Below is a small trained network, with its code and all its weights. Each question gives an input and a target symbol and asks what happens when units are switched off, that is, made to give their printed mean instead of their output.

import numpy as np


def w(rows, s, z=0):
    codes = np.array(rows[::2]) - 128.0
    scale = np.full(codes.shape[1], s)
    scale[-1] = z or s
    return codes * scale


def f(y):
    return np.maximum(y, 0)


def softmax(a):
    e = np.exp(a - a.max(-1, keepdims=True))
    return e / e.sum(-1, keepdims=True)


def log_softmax(a):
    a = a - a.max(-1, keepdims=True)
    return a - np.log(np.exp(a).sum(-1, keepdims=True))


def net(x, mask):
    ids = ['αβγδθμστ'.index(c) for c in x.split()]
    T = len(ids)
    res = E[ids] + P[:T]
    u = 0
    for l in range(3):
        q, k, v = (res @ M[l].T for M in (Q, K, V))
        z = softmax(np.where(np.tri(T) > 0, q @ k.T / 3**0.5, -1e9)) @ v
        res = res + np.where(mask[u], z, O[l][:, -1]) @ O[l][:, :-1]
        u += 1
        y = f(res @ A[l][:, :-1].T + A[l][:, -1])
        res = res + np.where(mask[u : u + 4], y, B[l][:, -1]) @ B[l][:, :-1]
        u += 4
    return log_softmax(res[-1] @ U[:, :-1].T + U[:, -1])


Q, K, V, O, A, B = {}, {}, {}, {}, {}, {}
E = w([
[96,73,199,93,90,153,85,145,128,150,114],'α',
[96,214,255,101,137,88,136,120,141,89,125],'β',
[108,119,173,76,142,125,93,116,108,103,119],'γ',
[99,165,110,43,153,194,162,156,112,146,156],'δ',
[175,122,76,119,169,94,146,110,147,92,130],'θ',
[142,68,117,225,100,139,103,101,173,104,117],'μ',
[126,98,72,164,111,214,180,150,151,215,160],'σ',
[169,91,133,131,147,86,41,84,139,51,91],'τ',
],0.0095)
P = w([
[56,62,76,112,144,95,159,110,79,153,91],'0',
[174,158,156,127,45,129,50,181,184,140,206],'1',
[114,163,144,96,139,210,145,33,249,69,70],'2',
[184,157,160,130,59,123,64,172,168,146,205],'3',
[116,131,190,127,201,193,159,101,169,77,81],'4',
[189,164,142,117,59,119,54,162,179,140,197],'5',
[107,94,253,147,249,190,143,134,114,82,109],'6',
[190,151,144,117,63,122,47,169,187,145,203],'7',
],0.0068)
Q[0] = w([
[114,188,122,137,59,2,112,129,90,104,126],'0.h0',
[86,180,207,168,169,92,157,88,127,72,78],'0.h0',
[223,49,112,135,164,178,86,88,201,132,114],'0.h0',
],0.0048)
K[0] = w([
[91,152,147,64,104,2,101,122,79,102,120],'0.h0',
[10,92,135,135,194,79,178,90,66,117,23],'0.h0',
[229,84,85,251,142,177,97,132,165,117,157],'0.h0',
],0.0048)
V[0] = w([
[124,110,56,85,222,109,171,94,77,81,88],'0.h0',
[103,91,48,106,173,143,196,138,65,186,123],'0.h0',
[154,254,180,70,151,125,155,156,158,98,184],'0.h0',
],0.0056)
O[0] = w([
[116,106,65,99,201,57,161,79,67,102,101,21],'0.h0',
[117,49,39,144,173,119,189,134,45,156,94,10],'0.h0',
[183,253,165,143,178,126,139,155,132,116,210,125],'0.h0',
],0.0057,0.0013)
A[0] = w([
[103,122,183,103,213,137,129,72,125,33,42,189],'0.n0',
[243,212,160,102,61,66,45,214,132,149,254,116],'0.n1',
[200,95,102,197,98,159,88,118,182,127,140,254],'0.n2',
[44,128,169,42,132,177,147,168,108,161,129,241],'0.n3',
],0.0052,0.0026)
B[0] = w([
[120,186,176,92,252,175,67,141,115,4,65,207],'0.n0',
[189,49,82,2,85,64,57,162,168,108,254,254],'0.n1',
[150,78,147,164,96,193,92,126,207,104,169,221],'0.n2',
[79,165,204,63,157,179,178,143,92,204,163,197],'0.n3',
],0.0049,0.0063)
Q[1] = w([
[158,153,156,40,154,125,79,98,163,54,114],'1.h0',
[174,127,114,39,117,138,114,194,159,137,254],'1.h0',
[206,73,113,227,146,111,82,125,154,82,167],'1.h0',
],0.0087)
K[1] = w([
[133,101,157,63,132,30,86,119,85,77,116],'1.h0',
[106,46,13,3,137,134,140,133,90,151,120],'1.h0',
[152,73,72,245,127,82,116,93,134,99,118],'1.h0',
],0.0079)
V[1] = w([
[100,75,145,189,19,201,116,160,166,244,154],'1.h0',
[134,124,41,132,121,164,212,172,109,254,165],'1.h0',
[60,149,229,79,152,162,83,143,102,84,110],'1.h0',
],0.0045)
O[1] = w([
[148,95,177,154,88,182,137,240,110,91,109,5],'1.h0',
[147,205,140,123,193,180,100,178,2,89,140,47],'1.h0',
[119,84,132,44,71,181,156,92,213,193,154,245],'1.h0',
],0.0059,0.0032)
A[1] = w([
[101,137,90,123,218,140,203,137,11,122,91,221],'1.n0',
[132,75,52,205,127,46,126,103,109,113,62,117],'1.n1',
[160,93,167,150,71,168,90,254,133,106,131,108],'1.n2',
[130,122,126,184,158,187,201,137,151,141,102,254],'1.n3',
],0.0068,0.0023)
B[1] = w([
[129,102,169,149,220,83,202,198,91,120,174,177],'1.n0',
[144,114,2,137,89,76,133,122,210,91,58,149],'1.n1',
[156,174,160,144,195,150,132,201,80,35,126,253],'1.n2',
[109,83,138,114,135,165,173,85,204,168,151,173],'1.n3',
],0.0071,0.0066)
Q[2] = w([
[79,107,157,203,157,113,155,123,121,125,64],'2.h0',
[222,58,99,146,111,22,3,137,130,81,172],'2.h0',
[26,168,153,93,152,62,132,89,119,112,35],'2.h0',
],0.0067)
K[2] = w([
[141,165,155,203,115,192,122,50,227,143,115],'2.h0',
[138,23,120,198,122,2,116,150,116,53,91],'2.h0',
[147,249,189,47,173,105,129,79,189,69,131],'2.h0',
],0.0059)
V[2] = w([
[169,165,76,195,160,20,226,177,156,84,149],'2.h0',
[182,140,70,131,77,107,29,51,183,4,6],'2.h0',
[217,207,154,96,95,121,86,166,175,82,237],'2.h0',
],0.0043)
O[2] = w([
[49,183,92,210,126,114,18,127,82,163,141,208],'2.h0',
[155,90,254,208,189,105,187,137,69,142,250,36],'2.h0',
[116,93,105,117,87,27,146,235,119,103,155,2],'2.h0',
],0.0048,0.0055)
A[2] = w([
[96,106,53,90,6,147,109,52,208,178,50,148],'2.n0',
[144,67,130,102,59,155,162,89,200,180,154,251],'2.n1',
[164,64,207,133,163,114,186,87,130,165,202,55],'2.n2',
[130,170,122,161,163,117,95,242,3,43,118,100],'2.n3',
],0.0062,0.003)
B[2] = w([
[141,107,206,243,161,15,143,199,96,222,42,204],'2.n0',
[72,64,30,59,101,100,178,42,154,146,69,254],'2.n1',
[254,200,154,114,100,171,175,149,24,144,112,218],'2.n2',
[49,63,100,157,103,68,156,76,37,145,79,225],'2.n3',
],0.0062,0.0098)
U = w([
[189,141,110,123,57,120,152,101,47,181,153,1],'α',
[181,174,146,161,114,94,105,194,116,192,75,43],'β',
[124,166,106,137,55,160,112,91,64,80,97,13],'γ',
[118,93,114,124,70,51,150,209,106,122,173,76],'δ',
[162,152,110,81,164,226,132,113,188,9,142,189],'θ',
[62,155,134,173,131,140,66,87,140,164,211,126],'μ',
[59,41,93,110,125,74,150,83,161,172,82,212],'σ',
[171,166,224,177,255,158,147,200,92,86,128,169],'τ',
],0.0064,0.0032)

Each question gives the input, a string of symbols that net reads in full, and the target symbol t.
The units are the heads (3 rows each of Q, K, V and O) and the neurons (one row each of A and B). Each row of codes is followed by its name. A weight is (code - 128) times the scale printed after its matrix; where a second scale follows, it is the last column's (O, A, B and U).
mask holds one flag per unit, layer by layer, with each layer's heads first. A switched-off unit (its flag False) gives its mean, the last column of its rows in O or B, instead of its output. The means were averaged over made-up inputs and are rounded, as every weight is.
A unit's drop is (log p(t) with every unit on - log p(t) with that unit switched off) / (log p(t) with every unit on - log p(t) with every unit switched off).
The circuit of an input: a set's keep is (log p(t) with only the set's units on - log p(t) with every unit switched off) / (log p(t) with every unit on - log p(t) with every unit switched off). Starting from the 12 units with the biggest drops (on a tie, the unit counted first), units are removed one at a time, each time the one whose removal leaves the highest keep (on an exact tie, the one counted first), for as long as the keep stays at least 0.8.
circuit, biggest first: the units of the circuit, biggest drop first
unit that matters most: the unit with the biggest drop
top k neurons: the k neurons with the biggest drops, biggest first
k most important neurons of layer l: the k neurons of layer l with the biggest drops, biggest first
input β δ δ σ β τ τ β, target δ: circuit, biggest first -> [2.h0; 0.n1; 0.h0]
input β α σ α β γ, target δ: circuit, biggest first -> [2.h0; 0.n1; 0.h0]
input μ τ τ τ α σ, target τ: circuit, biggest first -> [2.h0; 1.h0; 1.n2; 0.h0]
input μ τ σ δ σ β μ, target θ: circuit, biggest first -> [2.n3; 2.n0]
input σ β μ σ δ, target σ: top 3 neurons -> [0.n1; 1.n2; 1.n3]
input τ σ σ δ β σ θ δ, target α: unit that matters most -> 2.h0
input τ θ μ β β, target θ: circuit, biggest first -> [2.n0; 2.n3]
input γ τ θ β σ γ, target σ: circuit, biggest first -> [1.h0; 0.n0; 2.n1; 2.n2]
input μ τ α γ δ μ θ β, target τ: circuit, biggest first -> [0.h0; 2.h0; 1.h0; 2.n1]
input τ σ σ τ θ τ β γ, target α: top 3 neurons -> [2.n2; 0.n0; 1.n1]
input μ θ σ γ, target τ: top 2 neurons -> [1.n1; 2.n1]
input δ θ θ σ β, target σ: 2 most important neurons of layer 0 -> [0.n1; 0.n0]
input μ β δ μ, target τ: top 2 neurons -> [1.n2; 1.n1]
input σ θ σ α θ γ, target γ: unit that matters most -> 1.h0
input θ β γ σ, target μ: top 2 neurons -> [1.n0; 1.n1]
input θ γ γ β, target μ: top 2 neurons -> [1.n0; 1.n1]
input α δ μ α β θ θ, target θ: 2 most important neurons of layer 2 -> [2.n0; 2.n3]
input τ δ σ σ, target α: top 2 neurons -> [2.n2; 1.n1]
input σ δ θ σ δ β δ τ, target γ: 2 most important neurons of layer 1 -> [1.n0; 1.n2]
input β σ τ β α θ τ θ, target δ: unit that matters most -> 2.h0
input σ θ μ τ δ, target σ: top 2 neurons -> [1.n2; 0.n1]
input θ β β τ δ γ δ α, target μ: top 2 neurons -> [1.n0; 1.n1]
input γ β σ σ τ β, target σ: 2 most important neurons of layer 1 -> [1.n0; 1.n2]
input δ α σ β θ τ β τ, target β: top 2 neurons -> [1.n0; 2.n0]
